Below is a small trained network, with its code and all its weights. Each question gives an input and a class and asks what happens when units are switched off, that is, made to give their printed mean instead of their output.

import numpy as np


def w(rows, s, z=0):
    codes = np.array(rows[::2]) - 128.0
    scale = np.full(codes.shape[1], s)
    scale[-1] = z or s
    return codes * scale


def norm(h):
    return h / np.sqrt((h * h).mean(-1, keepdims=True) + 1e-5)


def f(y):
    return y / 2 * (1 + np.tanh(0.7978845608 * (y + 0.044715 * y**3)))


def log_softmax(a):
    a = a - a.max(-1, keepdims=True)
    return a - np.log(np.exp(a).sum(-1, keepdims=True))


def net(x, mask):
    res = np.array(x, float).reshape(1, 4) / 4 @ E
    u = 0
    for l in range(2):
        y = f(norm(res) @ A[l][:, :-1].T + A[l][:, -1])
        res = res + np.where(mask[u : u + 6], y, B[l][:, -1]) @ B[l][:, :-1]
        u += 6
    return log_softmax(norm(res)[-1] @ U[:, :-1].T + U[:, -1])


A, B = {}, {}
E = w([
[144,141,109,136,116,153,107,116,138],'x0',
[78,215,88,139,108,113,215,78,183],'x1',
[107,126,141,142,98,149,114,129,146],'x2',
[153,171,140,89,4,70,109,110,72],'x3',
],0.0038)
A[0] = w([
[155,185,78,116,195,128,187,222,204,86],'0.n1',
[104,208,145,52,63,127,176,114,166,62],'0.n2',
[95,201,159,57,127,192,182,111,163,170],'0.n3',
[187,122,203,99,67,107,56,169,79,168],'0.n4',
[158,3,144,122,192,206,106,196,167,203],'0.n5',
[33,210,131,124,209,198,156,133,168,2],'0.n6',
],0.0038,0.00098)
B[0] = w([
[54,128,160,155,131,153,66,104,196,164],'0.n1',
[128,85,138,99,148,75,120,46,82,169],'0.n2',
[104,125,60,143,175,191,155,137,70,158],'0.n3',
[130,218,143,135,207,187,108,198,197,206],'0.n4',
[131,25,95,81,95,106,176,3,70,253],'0.n5',
[99,225,129,157,158,130,99,247,114,180],'0.n6',
],0.0045,0.0044)
A[1] = w([
[153,132,184,129,129,123,111,199,108,52],'1.n1',
[114,47,163,136,128,131,152,97,126,83],'1.n2',
[91,169,100,161,178,139,138,184,173,101],'1.n3',
[127,147,115,122,76,92,145,81,119,2],'1.n4',
[116,110,139,174,129,137,118,76,154,238],'1.n5',
[181,153,164,117,128,121,79,255,134,29],'1.n6',
],0.0078,0.0011)
B[1] = w([
[153,187,131,160,102,132,125,116,150,178],'1.n1',
[193,136,75,119,119,173,87,97,116,237],'1.n2',
[131,162,222,56,107,172,77,214,186,241],'1.n3',
[38,90,119,125,139,107,215,109,100,180],'1.n4',
[195,126,139,82,129,75,114,91,83,185],'1.n5',
[199,216,242,251,110,2,59,86,81,254],'1.n6',
],0.0061,0.0037)
U = w([
[220,20,42,72,168,182,81,46,88,169],'0',
[162,92,61,202,96,132,161,200,189,1],'1',
[150,73,72,172,85,107,138,207,182,14],'2',
[76,185,204,60,167,197,92,249,221,168],'3',
[199,223,215,218,102,49,60,119,99,164],'4',
[161,77,54,214,101,121,163,212,198,5],'5',
[132,70,53,207,92,115,124,220,169,6],'6',
[45,136,78,95,102,66,231,58,67,164],'7',
],0.012,0.0081)

Each question gives the input, the list of numbers given to net, and the class t.
The units are the neurons (one row each of A and B). Each row of codes is followed by its name. A weight is (code - 128) times the scale printed after its matrix; where a second scale follows, it is the last column's (A, B and U).
mask holds one flag per neuron, layer by layer. A switched-off neuron (its flag False) gives its mean, the last column of its row in B, instead of its output. The means were averaged over made-up inputs and are rounded, as every weight is.
A unit's drop is (log p(t) with every unit on - log p(t) with that unit switched off) / (log p(t) with every unit on - log p(t) with every unit switched off).
The circuit of an input: a set's keep is (log p(t) with only the set's units on - log p(t) with every unit switched off) / (log p(t) with every unit on - log p(t) with every unit switched off). Starting from all 12 units, units are removed one at a time, each time the one whose removal leaves the highest keep (on an exact tie, the one counted first), for as long as the keep stays at least 0.8.
units of the circuit, in order: the units of the circuit, biggest drop first
top k neurons: the k neurons with the biggest drops, biggest first
drop of u: that unit's drop, to one decimal
input [6,1,7,6], class 7: units of the circuit, in order => (1.n4)
input [2,7,-3,0], class 3: units of the circuit, in order => (0.n5 1.n3)
input [5,1,5,6], class 7: top 3 neurons => (0.n6 0.n2 1.n4)
input [7,0,-1,-3], class 0: top 3 neurons => (0.n5 0.n4 1.n6)
input [-5,5,6,0], class 3: top 2 neurons => (0.n5 0.n6)
input [-3,1,-3,7], class 7: top 3 neurons => (0.n6 0.n2 1.n4)
input [7,1,0,-6], class 3: top 2 neurons => (0.n6 1.n3)
input [7,-5,5,0], class 0: top 3 neurons => (0.n5 0.n6 1.n6)
input [0,1,-2,4], class 7: top 2 neurons => (0.n6 0.n2)
input [-7,-5,7,-1], class 0: drop of 0.n5 => 1.8
input [7,4,-7,0], class 3: drop of 1.n6 => 0.1
input [-4,2,6,-3], class 3: drop of 0.n2 => 0.0
input [8,1,-3,-3], class 3: drop of 0.n6 => 1.1
input [-7,-4,2,-1], class 0: units of the circuit, in order => (0.n5)
